Here is a tiny trained network, its code and every weight. The questions are about switching its units off for an input and a target symbol, where a switched-off unit gives its printed mean instead of its output.

import numpy as np


def w(rows, s, z=0):
    codes = np.array(rows[::2]) - 128.0
    scale = np.full(codes.shape[1], s)
    scale[-1] = z or s
    return codes * scale


def f(y):
    return np.maximum(y, 0)


def softmax(a):
    e = np.exp(a - a.max(-1, keepdims=True))
    return e / e.sum(-1, keepdims=True)


def log_softmax(a):
    a = a - a.max(-1, keepdims=True)
    return a - np.log(np.exp(a).sum(-1, keepdims=True))


def net(x, mask):
    ids = ['αβγδεθλπτφψ'.index(c) for c in x.split()]
    T = len(ids)
    res = E[ids] + P[:T]
    u = 0
    for l in range(2):
        r = res
        for j in range(3):
            rows = slice(3 * j, 3 * j + 3)
            q, k, v = (r @ M[l][rows].T for M in (Q, K, V))
            z = softmax(np.where(np.tri(T) > 0, q @ k.T / 3**0.5, -1e9)) @ v
            o = O[l][rows]
            res = res + np.where(mask[u + j], z, o[:, -1]) @ o[:, :-1]
        u += 3
        y = f(res @ A[l][:, :-1].T + A[l][:, -1])
        res = res + np.where(mask[u : u + 8], y, B[l][:, -1]) @ B[l][:, :-1]
        u += 8
    return log_softmax(res[-1] @ U[:, :-1].T + U[:, -1])


Q, K, V, O, A, B = {}, {}, {}, {}, {}, {}
E = w([
[78,104,138,170,253,144],'α',
[132,78,135,144,77,32],'β',
[94,111,129,173,162,233],'γ',
[62,37,130,108,35,59],'δ',
[116,160,204,141,149,92],'ε',
[84,61,115,100,195,102],'θ',
[137,146,25,176,163,110],'λ',
[201,84,98,151,204,119],'π',
[107,170,203,139,65,179],'τ',
[49,32,138,135,19,191],'φ',
[74,69,75,53,135,197],'ψ',
],0.012)
P = w([
[86,3,174,6,114,230],'0',
[170,200,128,207,131,165],'1',
[90,196,107,211,125,134],'2',
[108,204,102,183,118,137],'3',
[132,136,90,189,126,160],'4',
[135,164,74,168,145,178],'5',
[179,105,51,183,142,201],'6',
],0.0057)
Q[0] = w([
[79,141,114,167,230,122],'L0H0',
[130,174,140,118,125,247],'L0H0',
[222,74,78,79,112,85],'L0H0',
[140,190,74,135,214,161],'L0H1',
[181,177,161,35,77,193],'L0H1',
[155,249,188,3,86,40],'L0H1',
[128,20,76,121,72,41],'L0H2',
[116,3,181,133,64,108],'L0H2',
[155,237,200,126,51,86],'L0H2',
],0.0059)
K[0] = w([
[217,153,86,195,143,21],'L0H0',
[79,97,146,126,94,68],'L0H0',
[122,170,109,164,144,219],'L0H0',
[118,88,113,40,144,40],'L0H1',
[171,165,76,225,134,115],'L0H1',
[87,253,144,226,204,4],'L0H1',
[130,147,217,153,79,80],'L0H2',
[103,153,197,183,70,128],'L0H2',
[130,182,204,190,228,146],'L0H2',
],0.0062)
V[0] = w([
[172,150,68,11,132,199],'L0H0',
[58,62,179,150,85,184],'L0H0',
[147,168,161,137,58,59],'L0H0',
[101,160,229,201,49,163],'L0H1',
[155,67,193,141,183,44],'L0H1',
[209,182,207,111,155,35],'L0H1',
[65,216,162,174,114,129],'L0H2',
[102,215,176,187,146,129],'L0H2',
[124,62,75,124,1,99],'L0H2',
],0.0065)
O[0] = w([
[75,147,74,165,205,148,122],'L0H0',
[97,49,160,100,128,167,171],'L0H0',
[172,136,142,202,124,137,51],'L0H0',
[249,205,165,132,93,159,110],'L0H1',
[169,2,113,104,125,38,103],'L0H1',
[156,77,157,188,178,125,2],'L0H1',
[157,181,177,122,124,171,110],'L0H2',
[248,172,153,86,120,176,103],'L0H2',
[86,205,88,156,138,83,119],'L0H2',
],0.007,0.0071)
A[0] = w([
[114,149,110,197,119,188,82],'L0N0',
[79,106,133,61,211,62,254],'L0N1',
[92,119,53,249,225,97,238],'L0N2',
[136,159,2,60,118,122,219],'L0N3',
[85,88,107,102,35,68,139],'L0N4',
[135,108,74,17,145,132,114],'L0N5',
[115,246,43,176,91,63,175],'L0N6',
[93,104,226,89,216,152,91],'L0N7',
],0.0068,0.003)
B[0] = w([
[76,101,173,40,115,30,161],'L0N0',
[183,135,14,255,138,118,254],'L0N1',
[229,194,144,67,172,76,254],'L0N2',
[42,243,183,205,181,163,247],'L0N3',
[50,180,113,108,108,41,192],'L0N4',
[59,117,60,254,171,202,195],'L0N5',
[190,122,161,117,207,211,195],'L0N6',
[196,127,56,73,232,151,183],'L0N7',
],0.0052,0.0067)
Q[1] = w([
[140,171,85,108,85,115],'L1H0',
[231,91,168,144,71,56],'L1H0',
[179,158,253,28,98,188],'L1H0',
[180,141,73,162,55,44],'L1H1',
[91,76,209,69,37,176],'L1H1',
[192,116,110,62,158,176],'L1H1',
[172,170,73,184,187,112],'L1H2',
[50,110,194,88,96,81],'L1H2',
[99,115,127,75,195,95],'L1H2',
],0.0063)
K[1] = w([
[54,117,179,163,87,127],'L1H0',
[185,112,156,132,170,2],'L1H0',
[166,81,239,109,116,177],'L1H0',
[130,111,134,81,121,38],'L1H1',
[159,240,224,186,95,124],'L1H1',
[130,99,172,176,202,183],'L1H1',
[109,70,44,127,140,125],'L1H2',
[175,207,168,123,102,96],'L1H2',
[74,79,63,116,60,106],'L1H2',
],0.0074)
V[1] = w([
[198,140,69,153,129,85],'L1H0',
[123,147,112,79,171,247],'L1H0',
[108,141,93,105,54,133],'L1H0',
[89,196,158,134,70,152],'L1H1',
[186,214,139,168,49,69],'L1H1',
[121,83,154,23,78,224],'L1H1',
[51,143,74,152,152,74],'L1H2',
[187,254,132,157,215,182],'L1H2',
[144,97,170,166,33,25],'L1H2',
],0.0073)
O[1] = w([
[75,144,116,81,209,61,104],'L1H0',
[102,87,196,193,120,122,198],'L1H0',
[158,123,107,112,52,253,129],'L1H0',
[66,137,172,105,127,181,106],'L1H1',
[105,144,126,23,190,194,19],'L1H1',
[208,42,185,219,76,186,95],'L1H1',
[60,150,80,118,74,155,223],'L1H2',
[83,175,240,55,183,95,155],'L1H2',
[166,107,53,56,178,188,8],'L1H2',
],0.0065,0.017)
A[1] = w([
[92,131,170,71,32,161,173],'L1N0',
[186,110,183,91,155,110,237],'L1N1',
[113,130,135,206,234,152,198],'L1N2',
[225,181,98,179,137,133,190],'L1N3',
[247,158,193,68,122,135,253],'L1N4',
[142,81,184,185,66,196,140],'L1N5',
[184,145,1,17,184,178,231],'L1N6',
[105,155,208,188,88,83,146],'L1N7',
],0.0069,0.0039)
B[1] = w([
[229,177,2,127,140,138,170],'L1N0',
[184,183,104,161,232,167,141],'L1N1',
[166,146,180,75,87,108,188],'L1N2',
[200,68,99,111,98,107,157],'L1N3',
[139,191,119,174,197,167,146],'L1N4',
[89,134,154,44,128,98,193],'L1N5',
[89,74,140,90,188,139,136],'L1N6',
[147,71,145,96,155,211,249],'L1N7',
],0.0079,0.02)
U = w([
[208,68,109,225,77,102,98],'α',
[115,81,132,47,189,100,62],'β',
[99,90,249,92,63,155,111],'γ',
[110,125,62,118,129,203,106],'δ',
[198,160,153,114,203,104,253],'ε',
[127,190,69,171,80,78,21],'θ',
[41,252,229,36,154,83,200],'λ',
[121,193,129,103,174,46,129],'π',
[172,228,165,113,165,204,122],'τ',
[199,228,101,75,3,200,108],'φ',
[11,177,151,199,105,233,233],'ψ',
],0.0047,0.0033)

Each question gives the input, a string of symbols that net reads in full, and the target symbol t.
The units are the heads (3 rows each of Q, K, V and O) and the neurons (one row each of A and B). Each row of codes is followed by its name. A weight is (code - 128) times the scale printed after its matrix; where a second scale follows, it is the last column's (O, A, B and U).
mask holds one flag per unit, layer by layer, with each layer's heads first. A switched-off unit (its flag False) gives its mean, the last column of its rows in O or B, instead of its output. The means were averaged over made-up inputs and are rounded, as every weight is.
A unit's drop is (log p(t) with every unit on - log p(t) with that unit switched off) / (log p(t) with every unit on - log p(t) with every unit switched off).
The circuit of an input: a set's keep is (log p(t) with only the set's units on - log p(t) with every unit switched off) / (log p(t) with every unit on - log p(t) with every unit switched off). Starting from the 12 units with the biggest drops (on a tie, the unit counted first), units are removed one at a time, each time the one whose removal leaves the highest keep (on an exact tie, the one counted first), for as long as the keep stays at least 0.8.
circuit, biggest first: the units of the circuit, biggest drop first
unit that matters most: the unit with the biggest drop
k most important neurons: the k neurons with the biggest drops, biggest first
k most important neurons of layer l: the k neurons of layer l with the biggest drops, biggest first
which heads matter: for each layer, one digit per head in row order, 1 if its drop is at least 0.15 and else 0, layers parted by /
input α φ ψ β α, target α: which heads matter => 001 / 010
input β φ λ, target β: which heads matter => 011 / 011
input β ε ε α φ α, target β: unit that matters most => L1H2
input λ λ ε θ, target λ: circuit, biggest first => L1H1, L0H0, L1H2, L0N3
input λ α λ θ δ, target λ: circuit, biggest first => L1H1, L0N4
input ε α λ τ φ, target φ: circuit, biggest first => L1N0, L0H1
input α α τ λ α α λ, target α: circuit, biggest first => L1H1, L0H2, L0H1, L0H0
input α λ λ γ φ, target φ: circuit, biggest first => L1N0, L0H1, L1H0, L0N1
input θ τ ψ δ α α λ, target θ: 2 most important neurons => L0N1, L0N4
input γ ε τ γ α π, target γ: which heads matter => 100 / 010
input θ φ α φ τ α α, target θ: which heads matter => 011 / 011
input π α π, target π: 2 most important neurons => L0N1, L0N2
input α λ τ ε α α ε, target ε: which heads matter => 011 / 001
input θ τ α ψ φ φ τ, target φ: which heads matter => 100 / 100
input λ α φ ε ψ β λ, target λ: 2 most important neurons => L0N3, L0N1
input α ε α β φ γ, target φ: 4 most important neurons of layer 0 => L0N2, L0N6, L0N3, L0N1
input φ δ β, target φ: unit that matters most => L1H0
input ψ φ π, target ψ: 2 most important neurons of layer 0 => L0N3, L0N1
input τ α α φ γ α, target τ: 2 most important neurons => L1N4, L1N1
input α λ λ λ λ γ, target λ: unit that matters most => L0N1
input π λ β, target π: which heads matter => 011 / 110
input τ ψ ε λ, target τ: 2 most important neurons => L0N6, L0N1
input δ π α, target δ: 2 most important neurons => L1N6, L0N4
input α θ θ λ α α λ, target α: 2 most important neurons of layer 1 => L1N3, L1N5
input δ ψ θ, target δ: 4 most important neurons of layer 0 => L0N4, L0N2, L0N1, L0N6
input γ φ ψ γ ψ β δ, target ψ: 2 most important neurons of layer 1 => L1N2, L1N3
input γ δ ε α δ α π, target γ: 2 most important neurons of layer 1 => L1N5, L1N0
input α α γ π, target α: unit that matters most => L1H1
